[[ 0.57  8.32 -0.95 -0.82  8.27 -2.38  4.02  4.10  3.85 -8.29]
 [-8.05 -3.77 -3.18  7.61  2.09  2.53 -7.75  4.40  2.19 -3.12]
 [ 8.46 -8.50  7.76 -1.13 -4.46 -4.33  4.28 -5.82 -5.36  8.67]
 [ 6.82  1.04 -7.70 -2.72  0.26 -6.91  2.48 -5.75 -8.19  1.44]
 [-5.10  6.57 -3.34 -5.47 -6.12 -5.25 -4.33 -6.48 -8.33 -0.88]]
->
[[-5.10  6.57 -3.34 -5.47 -6.12 -5.25 -4.33 -6.48 -8.33 -0.88]
 [ 0.57  8.32 -0.95 -0.82  8.27 -2.38  4.02  4.10  3.85 -8.29]
 [-8.05 -3.77 -3.18  7.61  2.09  2.53 -7.75  4.40  2.19 -3.12]
 [ 8.46 -8.50  7.76 -1.13 -4.46 -4.33  4.28 -5.82 -5.36  8.67]
 [ 6.82  1.04 -7.70 -2.72  0.26 -6.91  2.48 -5.75 -8.19  1.44]]

[[-2.05 -0.80  0.46 -0.54]
 [ 2.05 -3.17  0.97 -0.98]
 [-0.02 -6.14 -2.67 -1.22]]
->
[[-0.02 -6.14 -2.67 -1.22]
 [-2.05 -0.80  0.46 -0.54]
 [ 2.05 -3.17  0.97 -0.98]]

[[-0.57  1.84  2.16]
 [ 0.36  6.53  4.40]]
->
[[ 0.36  6.53  4.40]
 [-0.57  1.84  2.16]]

[[ 2.20  2.53 -0.39 -0.55]
 [ 2.45  2.83 -4.06 -0.37]
 [-1.45 -2.84 -0.33  1.89]
 [ 1.47  1.68  1.13 -3.69]
 [-4.23  4.64  3.47 -0.59]
 [ 2.11  0.98 -2.56  0.82]
 [-2.18 -3.20 -0.15  1.86]
 [-3.81 -3.54 -2.55  5.18]
 [-4.98  7.27  6.20  0.63]
 [ 2.49  2.38  1.09 -1.63]
 [ 3.27 -1.70 -3.36 -1.80]]
->
[[ 3.27 -1.70 -3.36 -1.80]
 [ 2.20  2.53 -0.39 -0.55]
 [ 2.45  2.83 -4.06 -0.37]
 [-1.45 -2.84 -0.33  1.89]
 [ 1.47  1.68  1.13 -3.69]
 [-4.23  4.64  3.47 -0.59]
 [ 2.11  0.98 -2.56  0.82]
 [-2.18 -3.20 -0.15  1.86]
 [-3.81 -3.54 -2.55  5.18]
 [-4.98  7.27  6.20  0.63]
 [ 2.49  2.38  1.09 -1.63]]

[[ 2.90  0.82  4.72 -0.52  0.18  2.10  1.54 -1.73  4.77  1.61  2.12]
 [ 6.69 -2.74  0.27 -7.30  7.67 -4.10 -0.57 -1.43  2.30 -3.66  5.58]
 [ 3.74  4.24  0.34 -1.12 -1.09  7.69  5.83 -2.00 -3.95 -4.56  2.41]
 [-5.03 -0.73  0.04 -2.45  0.75 -4.79  5.36 -1.26 -0.85  4.88 -4.50]
 [-3.06  7.87 -3.53  2.39 -1.67 -4.18 -3.63  2.84  0.10  1.94 -3.89]
 [ 3.27 -0.66  5.23  3.48 -3.89  2.01 -2.03  5.76 -2.36 -4.95 -4.73]]
->
[[ 3.27 -0.66  5.23  3.48 -3.89  2.01 -2.03  5.76 -2.36 -4.95 -4.73]
 [ 2.90  0.82  4.72 -0.52  0.18  2.10  1.54 -1.73  4.77  1.61  2.12]
 [ 6.69 -2.74  0.27 -7.30  7.67 -4.10 -0.57 -1.43  2.30 -3.66  5.58]
 [ 3.74  4.24  0.34 -1.12 -1.09  7.69  5.83 -2.00 -3.95 -4.56  2.41]
 [-5.03 -0.73  0.04 -2.45  0.75 -4.79  5.36 -1.26 -0.85  4.88 -4.50]
 [-3.06  7.87 -3.53  2.39 -1.67 -4.18 -3.63  2.84  0.10  1.94 -3.89]]

[[ 0.33  2.08  2.99 -2.89  1.44 -6.78  1.09 -3.89  4.85  2.07 -2.98 -2.40
  -1.09  2.64]
 [-3.38 -0.19 -3.09 -2.22  1.08 -4.91  0.26  3.24  0.25 -0.98  2.25 -4.18
   0.40  8.16]]
->
[[-3.38 -0.19 -3.09 -2.22  1.08 -4.91  0.26  3.24  0.25 -0.98  2.25 -4.18
   0.40  8.16]
 [ 0.33  2.08  2.99 -2.89  1.44 -6.78  1.09 -3.89  4.85  2.07 -2.98 -2.40
  -1.09  2.64]]

[[ 3.53  1.86]
 [-1.02  0.87]
 [-2.63 -2.26]
 [ 2.39 -3.73]
 [ 4.98 -1.45]
 [ 5.42 -1.16]
 [-4.52 -3.02]
 [-1.63  2.87]
 [-3.90 -3.46]
 [ 7.30 -3.03]
 [ 4.43 -4.32]
 [-4.76  2.88]]
->
[[-4.76  2.88]
 [ 3.53  1.86]
 [-1.02  0.87]
 [-2.63 -2.26]
 [ 2.39 -3.73]
 [ 4.98 -1.45]
 [ 5.42 -1.16]
 [-4.52 -3.02]
 [-1.63  2.87]
 [-3.90 -3.46]
 [ 7.30 -3.03]
 [ 4.43 -4.32]]

[[-3.88  3.55]
 [ 1.85 -4.12]
 [-1.81 -0.48]
 [-1.98  4.10]
 [-2.69  4.77]
 [ 4.65  2.68]
 [-2.60 -6.61]]
->
[[-2.60 -6.61]
 [-3.88  3.55]
 [ 1.85 -4.12]
 [-1.81 -0.48]
 [-1.98  4.10]
 [-2.69  4.77]
 [ 4.65  2.68]]

[[ 0.61 -0.25  0.49  1.98 -2.22  1.58 -0.37  3.92 -1.74 -3.05  4.33 -3.65
   1.67  1.53  3.53]
 [ 1.48 -0.90 -0.57  1.57 -2.57  1.30 -2.12  4.51 -2.09 -2.42  4.50 -3.91
   1.49  2.21  3.34]
 [-0.29  1.67  0.81  3.45 -0.04  2.07  0.66  4.51  0.82 -3.99  4.23 -2.88
   0.70  2.82  6.17]
 [ 3.86 -3.84 -1.57  2.35 -1.43  2.31 -0.89  4.47 -2.10 -2.22  3.01 -2.80
  -0.73  1.46  1.17]
 [ 2.16 -1.73 -0.94  1.75 -2.30  1.56 -1.98  4.63 -2.14 -2.40  4.15 -3.71
   0.86  2.10  2.82]
 [ 1.71 -1.63 -0.89  1.41 -2.36  1.29 -1.90  4.11 -2.17 -2.43  3.74 -3.63
   0.77  1.74  2.52]]
->
[[ 1.71 -1.63 -0.89  1.41 -2.36  1.29 -1.90  4.11 -2.17 -2.43  3.74 -3.63
   0.77  1.74  2.52]
 [ 0.61 -0.25  0.49  1.98 -2.22  1.58 -0.37  3.92 -1.74 -3.05  4.33 -3.65
   1.67  1.53  3.53]
 [ 1.48 -0.90 -0.57  1.57 -2.57  1.30 -2.12  4.51 -2.09 -2.42  4.50 -3.91
   1.49  2.21  3.34]
 [-0.29  1.67  0.81  3.45 -0.04  2.07  0.66  4.51  0.82 -3.99  4.23 -2.88
   0.70  2.82  6.17]
 [ 3.86 -3.84 -1.57  2.35 -1.43  2.31 -0.89  4.47 -2.10 -2.22  3.01 -2.80
  -0.73  1.46  1.17]
 [ 2.16 -1.73 -0.94  1.75 -2.30  1.56 -1.98  4.63 -2.14 -2.40  4.15 -3.71
   0.86  2.10  2.82]]
